Below are the code and all the weights of a small trained network. Each question names an input and a class and asks about switching units off, where a switched-off unit gives its printed mean instead of its output.

import numpy as np


def w(rows, s, z=0):
    codes = np.array(rows[::2]) - 128.0
    scale = np.full(codes.shape[1], s)
    scale[-1] = z or s
    return codes * scale


def norm(h):
    return h / np.sqrt((h * h).mean(-1, keepdims=True) + 1e-5)


def f(y):
    return np.maximum(y, 0)


def log_softmax(a):
    a = a - a.max(-1, keepdims=True)
    return a - np.log(np.exp(a).sum(-1, keepdims=True))


def net(x, mask):
    res = np.array(x, float).reshape(1, 7) / 4 @ E
    u = 0
    for l in range(2):
        y = f(norm(res) @ A[l][:, :-1].T + A[l][:, -1])
        res = res + np.where(mask[u : u + 7], y, B[l][:, -1]) @ B[l][:, :-1]
        u += 7
    return log_softmax(norm(res)[-1] @ U[:, :-1].T + U[:, -1])


A, B = {}, {}
E = w([
[136,130,163,118,103],'x0',
[120,123,143,128,126],'x1',
[95,111,214,180,67],'x2',
[113,4,80,81,51],'x3',
[118,124,127,149,127],'x4',
[2,194,109,125,71],'x5',
[142,136,112,167,101],'x6',
],0.0083)
A[0] = w([
[181,70,148,171,182,253],'L0N1',
[120,219,148,91,96,119],'L0N2',
[180,162,179,182,196,137],'L0N3',
[141,72,113,50,140,109],'L0N4',
[77,168,147,122,173,80],'L0N5',
[125,6,114,149,91,125],'L0N6',
[137,46,125,96,143,113],'L0N7',
],0.011,0.0053)
B[0] = w([
[209,132,255,19,143,254],'L0N1',
[134,61,97,180,213,180],'L0N2',
[34,188,118,61,102,215],'L0N3',
[120,99,147,144,111,200],'L0N4',
[167,138,61,187,162,164],'L0N5',
[176,94,109,119,130,242],'L0N6',
[179,119,122,168,104,199],'L0N7',
],0.01,0.0073)
A[1] = w([
[103,146,232,140,104,213],'L1N1',
[2,49,74,83,60,198],'L1N2',
[116,209,178,234,131,244],'L1N3',
[82,28,80,40,84,255],'L1N4',
[113,179,184,42,159,2],'L1N5',
[183,140,84,112,246,230],'L1N6',
[107,133,118,161,167,4],'L1N7',
],0.01,0.0016)
B[1] = w([
[120,167,86,73,152,200],'L1N1',
[133,199,60,176,23,230],'L1N2',
[100,95,67,146,254,198],'L1N3',
[161,118,130,189,98,255],'L1N4',
[143,212,218,164,113,206],'L1N5',
[73,110,154,154,116,219],'L1N6',
[86,130,92,101,131,152],'L1N7',
],0.0088,0.0071)
U = w([
[108,217,206,101,176,85],'0',
[4,125,77,154,207,254],'1',
[190,46,159,108,88,21],'2',
[98,130,73,178,13,138],'3',
],0.014,0.00049)

Each question gives the input, the list of numbers given to net, and the class t.
The units are the neurons (one row each of A and B). Each row of codes is followed by its name. A weight is (code - 128) times the scale printed after its matrix; where a second scale follows, it is the last column's (A, B and U).
mask holds one flag per neuron, layer by layer. A switched-off neuron (its flag False) gives its mean, the last column of its row in B, instead of its output. The means were averaged over made-up inputs and are rounded, as every weight is.
A unit's drop is (log p(t) with every unit on - log p(t) with that unit switched off) / (log p(t) with every unit on - log p(t) with every unit switched off).
The circuit of an input: a set's keep is (log p(t) with only the set's units on - log p(t) with every unit switched off) / (log p(t) with every unit on - log p(t) with every unit switched off). Starting from the 12 units with the biggest drops (on a tie, the unit counted first), units are removed one at a time, each time the one whose removal leaves the highest keep (on an exact tie, the one counted first), for as long as the keep stays at least 0.8.
units of the circuit, in order: the units of the circuit, biggest drop first
k most important neurons: the k neurons with the biggest drops, biggest first
top k neurons in layer l: the k neurons of layer l with the biggest drops, biggest first
drop of u: that unit's drop, to one decimal
input [4,2,5,-5,5,1,0], class 1: units of the circuit, in order : [L1N3; L0N1]
input [-4,-3,-6,1,6,0,8], class 2: top 4 neurons in layer 1 : [L1N2; L1N3; L1N1; L1N5]
input [2,7,-3,8,-7,2,-7], class 3: units of the circuit, in order : [L1N2]
input [-5,-5,7,3,6,0,4], class 2: 2 most important neurons : [L0N3; L0N6]
input [-7,-2,-5,0,-2,-6,-6], class 0: units of the circuit, in order : [L0N6; L1N5; L0N2]
input [-2,6,7,0,4,-7,3], class 0: 2 most important neurons : [L0N1; L0N3]
input [-2,5,-7,-1,3,-8,7], class 0: units of the circuit, in order : [L0N3; L0N6; L1N4]
input [-4,-4,-7,-7,-6,3,6], class 1: units of the circuit, in order : [L0N1; L0N2]
input [8,-1,-7,0,8,1,-1], class 1: 3 most important neurons : [L0N1; L0N3; L1N2]
input [-6,-4,-3,1,6,2,-3], class 3: units of the circuit, in order : [L0N1; L1N2]
input [-2,-4,0,6,-8,1,-2], class 3: 2 most important neurons : [L0N1; L1N2]
input [-6,-5,-8,2,-6,0,-6], class 2: 2 most important neurons : [L0N3; L1N2]
input [-2,-2,-7,3,-3,1,-5], class 3: 2 most important neurons : [L0N1; L0N6]
input [5,2,-1,1,-2,1,-1], class 3: units of the circuit, in order : [L0N1]
input [-8,-4,-8,-1,0,-6,2], class 0: top 2 neurons in layer 0 : [L0N6; L0N3]
input [2,5,-6,-4,6,1,1], class 1: 3 most important neurons : [L0N1; L0N5; L0N2]
input [-5,7,3,-4,-3,3,0], class 1: drop of L1N2 : 0.0
input [1,5,-6,-8,0,8,-5], class 1: drop of L0N1 : 0.1
input [8,-5,8,-4,-3,7,-7], class 1: drop of L0N1 : 0.2
input [4,-8,-4,-6,8,1,-4], class 1: drop of L0N1 : 0.3
input [-4,-7,6,-1,-1,-8,8], class 0: most important neuron : [L0N3]
